Here is a tiny trained network, its code and every weight. The questions are about switching its units off for an input and a class, where a switched-off unit gives its printed mean instead of its output.

import numpy as np


def w(rows, s, z=0):
    codes = np.array(rows[::2]) - 128.0
    scale = np.full(codes.shape[1], s)
    scale[-1] = z or s
    return codes * scale


def f(y):
    return y / 2 * (1 + np.tanh(0.7978845608 * (y + 0.044715 * y**3)))


def log_softmax(a):
    a = a - a.max(-1, keepdims=True)
    return a - np.log(np.exp(a).sum(-1, keepdims=True))


def net(x, mask):
    res = np.array(x, float).reshape(1, 2) / 4 @ E
    y = f(res @ A[0][:, :-1].T + A[0][:, -1])
    res = res + np.where(mask, y, B[0][:, -1]) @ B[0][:, :-1]
    return log_softmax(res[-1] @ U[:, :-1].T + U[:, -1])


A, B = {}, {}
E = w([
[135,46,69,114,48,173],'x0',
[111,66,119,6,220,123],'x1',
],0.013)
A[0] = w([
[143,6,85,93,17,189,135],'N1',
[139,225,174,142,229,124,99],'N2',
[134,61,83,12,126,178,105],'N3',
[138,222,150,123,193,112,167],'N4',
[111,117,156,64,209,118,96],'N5',
[130,124,129,99,143,128,251],'N6',
[140,131,97,195,92,171,102],'N7',
[122,207,147,167,28,144,99],'N8',
],0.013,0.017)
B[0] = w([
[85,152,118,55,87,104,249],'N1',
[78,123,110,56,146,67,217],'N2',
[140,93,140,161,165,58,220],'N3',
[105,104,133,105,48,114,226],'N4',
[156,116,105,158,178,60,205],'N5',
[150,133,189,198,72,253,243],'N6',
[111,79,173,164,133,79,176],'N7',
[173,95,135,157,190,118,206],'N8',
],0.026,0.018)
U = w([
[52,116,129,68,89,85,132],'0',
[162,76,146,247,170,51,97],'1',
[119,143,156,209,76,242,244],'2',
[141,197,93,163,162,176,92],'3',
[133,152,70,124,154,129,89],'4',
[181,180,76,162,187,162,95],'5',
],0.013,0.011)

Each question gives the input, the list of numbers given to net, and the class t.
The units are the neurons (one row each of A and B). Each row of codes is followed by its name. A weight is (code - 128) times the scale printed after its matrix; where a second scale follows, it is the last column's (A, B and U).
mask holds one flag per neuron, in row order. A switched-off neuron (its flag False) gives its mean, the last column of its row in B, instead of its output. The means were averaged over made-up inputs and are rounded, as every weight is.
A unit's drop is (log p(t) with every unit on - log p(t) with that unit switched off) / (log p(t) with every unit on - log p(t) with every unit switched off).
The circuit of an input: a set's keep is (log p(t) with only the set's units on - log p(t) with every unit switched off) / (log p(t) with every unit on - log p(t) with every unit switched off). Starting from all 8 units, units are removed one at a time, each time the one whose removal leaves the highest keep (on an exact tie, the one counted first), for as long as the keep stays at least 0.8.
units of the circuit, in order: the units of the circuit, biggest drop first
top k neurons: the k neurons with the biggest drops, biggest first
drop when u is switched off: that unit's drop, to one decimal
input [3,-2], class 2: units of the circuit, in order	N2, N3
input [-2,4], class 1: units of the circuit, in order	N1
input [2,3], class 2: units of the circuit, in order	N2, N6
input [3,-3], class 2: top 4 neurons	N2, N3, N5, N4
input [-7,-7], class 0: top 4 neurons	N2, N4, N3, N5
input [6,7], class 1: top 2 neurons	N3, N2
input [-4,-4], class 0: top 2 neurons	N3, N5
input [-6,7], class 1: top 2 neurons	N5, N1
input [7,-6], class 0: top 2 neurons	N1, N3
input [-5,7], class 1: top 2 neurons	N5, N1
input [-7,-1], class 0: drop when N2 is switched off	0.1
input [-6,-1], class 0: drop when N2 is switched off	0.5
input [-5,-1], class 0: drop when N2 is switched off	1.4
input [-5,-2], class 0: units of the circuit, in order	N2
